Below is a small trained network, with its code and all its weights. Each question gives an input and a class and asks what happens when units are switched off, that is, made to give their printed mean instead of their output.

import numpy as np


def w(rows, s, z=0):
    codes = np.array(rows[::2]) - 128.0
    scale = np.full(codes.shape[1], s)
    scale[-1] = z or s
    return codes * scale


def norm(h):
    return h / np.sqrt((h * h).mean(-1, keepdims=True) + 1e-5)


def f(y):
    return y / 2 * (1 + np.tanh(0.7978845608 * (y + 0.044715 * y**3)))


def log_softmax(a):
    a = a - a.max(-1, keepdims=True)
    return a - np.log(np.exp(a).sum(-1, keepdims=True))


def net(x, mask):
    res = np.array(x, float).reshape(1, 2) / 4 @ E
    u = 0
    for l in range(2):
        y = f(norm(res) @ A[l][:, :-1].T + A[l][:, -1])
        res = res + np.where(mask[u : u + 6], y, B[l][:, -1]) @ B[l][:, :-1]
        u += 6
    return log_softmax(norm(res)[-1] @ U[:, :-1].T + U[:, -1])


A, B = {}, {}
E = w([
[204,172,181,157,166,90,210,145,102,86,248],'x0',
[191,132,116,65,73,254,81,79,67,69,80],'x1',
],0.0077)
A[0] = w([
[170,133,151,200,177,95,124,184,153,212,163,40],'0.n0',
[41,161,87,75,179,24,41,95,133,51,105,1],'0.n1',
[192,254,176,223,145,89,140,101,61,150,118,155],'0.n2',
[207,120,132,121,118,168,133,88,177,168,145,114],'0.n3',
[120,154,104,144,153,162,88,88,36,153,154,131],'0.n4',
[45,116,107,115,205,155,141,147,129,164,98,81],'0.n5',
],0.0067,0.00067)
B[0] = w([
[102,79,215,88,122,172,201,229,39,179,174,253],'0.n0',
[122,169,126,201,161,213,25,35,254,116,65,182],'0.n1',
[38,153,102,171,151,149,51,95,168,42,49,231],'0.n2',
[212,172,180,166,173,106,121,82,84,155,131,142],'0.n3',
[189,87,143,66,60,153,129,174,146,200,108,149],'0.n4',
[134,133,140,64,145,107,74,178,133,95,123,189],'0.n5',
],0.0069,0.0058)
A[1] = w([
[110,70,162,135,216,90,192,166,120,153,164,70],'1.n0',
[155,147,196,129,150,30,128,88,141,231,167,97],'1.n1',
[78,49,186,131,130,149,172,202,161,99,205,94],'1.n2',
[126,122,175,131,142,145,163,38,75,68,85,7],'1.n3',
[128,125,111,9,69,178,143,77,2,216,121,73],'1.n4',
[138,144,153,171,148,53,155,147,183,172,188,108],'1.n5',
],0.0062,0.0017)
B[1] = w([
[151,139,175,186,48,41,95,24,140,92,141,239],'1.n0',
[148,117,181,148,106,120,214,107,126,2,108,149],'1.n1',
[85,123,154,153,59,40,162,90,37,101,38,254],'1.n2',
[176,133,80,178,166,166,175,145,168,81,137,159],'1.n3',
[226,67,177,56,60,55,235,119,210,171,125,209],'1.n4',
[172,135,96,167,160,145,123,68,70,93,23,187],'1.n5',
],0.0095,0.006)
U = w([
[195,82,161,32,82,142,226,120,166,175,158,128],'0',
[39,150,204,178,116,63,182,98,2,60,81,72],'1',
[24,135,116,83,165,164,89,170,161,195,109,253],'2',
[149,189,118,157,212,240,192,145,84,44,188,65],'3',
],0.0088,0.0016)

Each question gives the input, the list of numbers given to net, and the class t.
The units are the neurons (one row each of A and B). Each row of codes is followed by its name. A weight is (code - 128) times the scale printed after its matrix; where a second scale follows, it is the last column's (A, B and U).
mask holds one flag per neuron, layer by layer. A switched-off neuron (its flag False) gives its mean, the last column of its row in B, instead of its output. The means were averaged over made-up inputs and are rounded, as every weight is.
A unit's drop is (log p(t) with every unit on - log p(t) with that unit switched off) / (log p(t) with every unit on - log p(t) with every unit switched off).
The circuit of an input: a set's keep is (log p(t) with only the set's units on - log p(t) with every unit switched off) / (log p(t) with every unit on - log p(t) with every unit switched off). Starting from all 12 units, units are removed one at a time, each time the one whose removal leaves the highest keep (on an exact tie, the one counted first), for as long as the keep stays at least 0.8.
circuit, biggest first: the units of the circuit, biggest drop first
k most important neurons: the k neurons with the biggest drops, biggest first
top k neurons in layer l: the k neurons of layer l with the biggest drops, biggest first
drop when u is switched off: that unit's drop, to one decimal
input [-8,-8], class 2: circuit, biggest first : 0.n1, 1.n2
input [4,8], class 0: circuit, biggest first : 1.n4
input [2,3], class 0: circuit, biggest first : 0.n4, 1.n4
input [-4,2], class 0: circuit, biggest first : 0.n2, 1.n4
input [5,1], class 3: circuit, biggest first : 0.n2, 1.n3, 1.n2, 1.n0
input [7,8], class 3: 3 most important neurons : 0.n0, 0.n2, 1.n3
input [-6,6], class 0: 2 most important neurons : 1.n4, 0.n2
input [6,7], class 3: 2 most important neurons : 0.n0, 0.n2
input [-8,2], class 2: 2 most important neurons : 0.n0, 0.n1
input [1,1], class 3: 2 most important neurons : 0.n0, 1.n2
input [7,7], class 3: top 2 neurons in layer 0 : 0.n0, 0.n2
input [-7,4], class 0: 2 most important neurons : 0.n2, 1.n4
input [-6,1], class 2: top 2 neurons in layer 0 : 0.n0, 0.n1
input [5,2], class 3: top neuron in layer 1 : 1.n2
input [-3,0], class 2: drop when 0.n5 is switched off : 0.0
input [-5,-5], class 2: drop when 0.n1 is switched off : 0.8
input [2,1], class 3: drop when 1.n2 is switched off : 0.2
input [-5,1], class 2: top 2 neurons in layer 0 : 0.n0, 0.n1
